Here is a tiny trained network, its code and every weight. The questions are about switching its units off for an input and a target symbol, where a switched-off unit gives its printed mean instead of its output.

import numpy as np


def w(rows, s, z=0):
    codes = np.array(rows[::2]) - 128.0
    scale = np.full(codes.shape[1], s)
    scale[-1] = z or s
    return codes * scale


def norm(h):
    return h / np.sqrt((h * h).mean(-1, keepdims=True) + 1e-5)


def f(y):
    return y / 2 * (1 + np.tanh(0.7978845608 * (y + 0.044715 * y**3)))


def softmax(a):
    e = np.exp(a - a.max(-1, keepdims=True))
    return e / e.sum(-1, keepdims=True)


def log_softmax(a):
    a = a - a.max(-1, keepdims=True)
    return a - np.log(np.exp(a).sum(-1, keepdims=True))


def net(x, mask):
    ids = ['γδεζμξπω'.index(c) for c in x.split()]
    T = len(ids)
    res = E[ids] + P[:T]
    u = 0
    for l in range(3):
        q, k, v = (norm(res) @ M[l].T for M in (Q, K, V))
        z = softmax(np.where(np.tri(T) > 0, q @ k.T / 3**0.5, -1e9)) @ v
        res = res + np.where(mask[u], z, O[l][:, -1]) @ O[l][:, :-1]
        u += 1
        y = f(norm(res) @ A[l][:, :-1].T + A[l][:, -1])
        res = res + np.where(mask[u : u + 12], y, B[l][:, -1]) @ B[l][:, :-1]
        u += 12
    return log_softmax(norm(res)[-1] @ U[:, :-1].T + U[:, -1])


Q, K, V, O, A, B = {}, {}, {}, {}, {}, {}
E = w([
[144,176,167,141,136],'γ',
[116,135,66,225,137],'δ',
[158,113,157,110,115],'ε',
[125,146,98,180,147],'ζ',
[137,9,33,93,105],'μ',
[107,114,63,172,153],'ξ',
[173,114,133,158,88],'π',
[141,107,101,151,138],'ω',
],0.015)
P = w([
[155,105,129,174,186],'0',
[119,155,103,173,2],'1',
[49,140,134,112,100],'2',
[164,164,99,36,193],'3',
[149,109,104,211,51],'4',
[55,101,165,131,147],'5',
[204,148,164,16,141],'6',
[163,93,97,196,80],'7',
],0.021)
Q[0] = w([
[172,211,149,124,152],'L0H0',
[135,51,66,150,70],'L0H0',
[77,8,86,202,29],'L0H0',
],0.013)
K[0] = w([
[193,163,72,130,113],'L0H0',
[45,29,143,140,150],'L0H0',
[7,63,242,183,173],'L0H0',
],0.013)
V[0] = w([
[96,178,176,94,198],'L0H0',
[124,5,67,131,97],'L0H0',
[188,153,134,207,62],'L0H0',
],0.012)
O[0] = w([
[77,211,102,63,95,113],'L0H0',
[137,87,254,213,91,254],'L0H0',
[190,70,69,173,207,39],'L0H0',
],0.0088,0.006)
A[0] = w([
[137,114,18,44,191,1],'L0N0',
[56,127,97,179,201,26],'L0N1',
[213,132,130,87,77,170],'L0N2',
[108,160,52,131,84,78],'L0N3',
[130,199,191,18,175,34],'L0N4',
[173,185,46,64,138,94],'L0N5',
[137,91,112,116,94,57],'L0N6',
[145,172,136,145,84,92],'L0N7',
[78,203,121,123,211,81],'L0N8',
[151,148,101,8,210,94],'L0N9',
[210,211,84,125,91,97],'L0N10',
[112,65,152,81,127,102],'L0N11',
],0.016,0.0086)
B[0] = w([
[194,84,152,145,64,189],'L0N0',
[46,143,125,205,146,134],'L0N1',
[78,114,62,163,167,254],'L0N2',
[90,155,96,93,181,180],'L0N3',
[166,29,128,107,253,231],'L0N4',
[131,52,113,56,119,239],'L0N5',
[97,173,148,157,118,131],'L0N6',
[75,93,94,142,112,158],'L0N7',
[203,203,172,203,147,169],'L0N8',
[132,112,48,206,193,252],'L0N9',
[110,88,83,51,156,205],'L0N10',
[147,208,113,83,109,168],'L0N11',
],0.013,0.0061)
Q[1] = w([
[6,106,124,229,81],'L1H0',
[135,220,111,132,188],'L1H0',
[192,151,106,156,153],'L1H0',
],0.016)
K[1] = w([
[29,170,253,158,182],'L1H0',
[131,174,59,155,142],'L1H0',
[101,88,62,174,109],'L1H0',
],0.014)
V[1] = w([
[125,211,99,136,168],'L1H0',
[72,3,28,144,121],'L1H0',
[190,31,116,30,48],'L1H0',
],0.0065)
O[1] = w([
[124,85,84,102,103,38],'L1H0',
[116,203,225,78,94,252],'L1H0',
[37,117,245,161,162,123],'L1H0',
],0.011,0.0035)
A[1] = w([
[160,79,159,140,126,111],'L1N0',
[153,97,80,120,104,97],'L1N1',
[28,128,95,146,102,2],'L1N2',
[83,183,101,156,170,102],'L1N3',
[107,188,149,108,233,100],'L1N4',
[148,129,128,122,58,62],'L1N5',
[171,202,72,97,120,10],'L1N6',
[147,113,144,7,123,64],'L1N7',
[177,67,96,158,160,28],'L1N8',
[134,138,142,29,128,25],'L1N9',
[155,144,125,144,182,98],'L1N10',
[111,143,157,103,75,63],'L1N11',
],0.019,0.006)
B[1] = w([
[149,178,95,92,173,228],'L1N0',
[99,202,196,86,137,199],'L1N1',
[142,215,124,244,180,198],'L1N2',
[102,2,68,209,147,156],'L1N3',
[169,20,10,86,98,200],'L1N4',
[114,173,147,90,42,150],'L1N5',
[200,6,72,61,90,154],'L1N6',
[23,82,127,131,199,204],'L1N7',
[247,135,198,104,133,254],'L1N8',
[4,122,165,116,240,165],'L1N9',
[145,85,135,104,96,177],'L1N10',
[177,137,117,136,64,155],'L1N11',
],0.01,0.006)
Q[2] = w([
[207,223,158,169,76],'L2H0',
[66,194,105,229,5],'L2H0',
[87,209,55,1,233],'L2H0',
],0.0099)
K[2] = w([
[97,154,152,230,110],'L2H0',
[179,170,252,194,140],'L2H0',
[202,177,45,61,58],'L2H0',
],0.011)
V[2] = w([
[162,107,128,133,175],'L2H0',
[212,151,119,191,98],'L2H0',
[128,126,170,254,167],'L2H0',
],0.0092)
O[2] = w([
[100,136,196,153,157,222],'L2H0',
[147,140,131,87,180,226],'L2H0',
[137,197,94,6,148,255],'L2H0',
],0.012,0.0045)
A[2] = w([
[174,190,174,149,169,94],'L2N0',
[208,84,185,100,135,71],'L2N1',
[252,124,159,171,221,70],'L2N2',
[206,99,161,113,232,52],'L2N3',
[155,161,80,67,206,163],'L2N4',
[56,186,74,230,181,51],'L2N5',
[25,104,162,32,164,114],'L2N6',
[3,103,93,198,229,11],'L2N7',
[26,125,144,65,182,36],'L2N8',
[138,84,227,194,93,123],'L2N9',
[189,70,58,125,139,121],'L2N10',
[182,128,135,159,70,158],'L2N11',
],0.017,0.012)
B[2] = w([
[146,80,107,110,110,184],'L2N0',
[153,162,103,119,159,188],'L2N1',
[178,208,162,111,254,239],'L2N2',
[177,167,147,195,233,230],'L2N3',
[137,77,196,137,113,254],'L2N4',
[191,75,82,177,99,167],'L2N5',
[178,163,192,85,162,188],'L2N6',
[30,163,160,72,187,180],'L2N7',
[114,87,221,49,74,154],'L2N8',
[112,93,244,146,164,184],'L2N9',
[122,84,150,138,227,208],'L2N10',
[105,110,178,112,158,175],'L2N11',
],0.017,0.012)
U = w([
[34,126,121,25,158,77],'γ',
[218,75,138,49,52,78],'δ',
[39,156,106,194,130,179],'ε',
[156,1,96,91,135,56],'ζ',
[104,65,235,219,81,50],'μ',
[109,209,107,103,81,255],'ξ',
[198,190,138,132,194,94],'π',
[183,105,112,177,52,218],'ω',
],0.0092,0.0024)

Each question gives the input, a string of symbols that net reads in full, and the target symbol t.
The units are the heads (3 rows each of Q, K, V and O) and the neurons (one row each of A and B). Each row of codes is followed by its name. A weight is (code - 128) times the scale printed after its matrix; where a second scale follows, it is the last column's (O, A, B and U).
mask holds one flag per unit, layer by layer, with each layer's heads first. A switched-off unit (its flag False) gives its mean, the last column of its rows in O or B, instead of its output. The means were averaged over made-up inputs and are rounded, as every weight is.
A unit's drop is (log p(t) with every unit on - log p(t) with that unit switched off) / (log p(t) with every unit on - log p(t) with every unit switched off).
The circuit of an input: a set's keep is (log p(t) with only the set's units on - log p(t) with every unit switched off) / (log p(t) with every unit on - log p(t) with every unit switched off). Starting from the 12 units with the biggest drops (on a tie, the unit counted first), units are removed one at a time, each time the one whose removal leaves the highest keep (on an exact tie, the one counted first), for as long as the keep stays at least 0.8.
circuit, biggest first: the units of the circuit, biggest drop first
most important unit: the unit with the biggest drop
k most important neurons: the k neurons with the biggest drops, biggest first
top k neurons in layer l: the k neurons of layer l with the biggest drops, biggest first
input μ δ γ μ μ μ δ δ, target μ: circuit, biggest first	[L0H0; L0N4; L1N8; L2N2]
input ε γ ε ε ω, target ε: most important unit	L0H0
input ω γ μ μ π ζ π π, target ζ: 2 most important neurons	[L2N2; L2N3]
input μ γ μ ε ζ ω ζ γ, target ω: 3 most important neurons	[L1N2; L0N7; L0N2]
input γ δ ζ ω μ μ δ ω, target μ: top 3 neurons in layer 0	[L0N4; L0N9; L0N8]
input ζ γ ε ζ ε, target ε: top 2 neurons in layer 2	[L2N7; L2N5]
input ζ ξ μ π γ ε ζ ζ, target ε: 2 most important neurons	[L2N7; L1N2]
input π π π, target δ: top 3 neurons in layer 0	[L0N4; L0N5; L0N10]
input γ ε μ γ γ ω μ π, target ω: top 2 neurons in layer 0	[L0N2; L0N7]
input ω δ ω μ γ ε ξ μ, target ε: 2 most important neurons	[L1N2; L2N7]
input π ε μ ζ γ ξ, target ω: 2 most important neurons	[L1N2; L0N4]
input ζ μ μ μ μ ζ ω ε, target ζ: top 2 neurons in layer 1	[L1N7; L1N9]
input ε ω δ μ μ μ γ γ, target μ: 2 most important neurons	[L0N4; L1N8]
input γ ζ μ ζ γ π, target δ: 3 most important neurons	[L0N4; L1N8; L2N2]
input μ ζ δ ε ζ, target δ: most important neuron	[L0N4]
input γ π μ μ, target ζ: 3 most important neurons	[L0N11; L0N5; L1N6]
input ω ε μ π ζ ξ ε ζ, target ξ: 2 most important neurons	[L0N4; L1N5]
input ω μ ω μ γ, target ω: 4 most important neurons	[L0N7; L0N2; L2N5; L2N2]
input ζ ω γ ζ ε ε ζ γ, target ε: 2 most important neurons	[L1N2; L2N7]
input μ π ε π γ, target ε: most important unit	L1N2
input ξ μ ξ ζ μ ω, target ξ: top 2 neurons in layer 1	[L1N8; L1N2]
input π μ μ ζ ξ μ ω ξ, target μ: top 2 neurons in layer 0	[L0N4; L0N9]
input μ μ ξ, target ω: top 2 neurons in layer 2	[L2N5; L2N2]
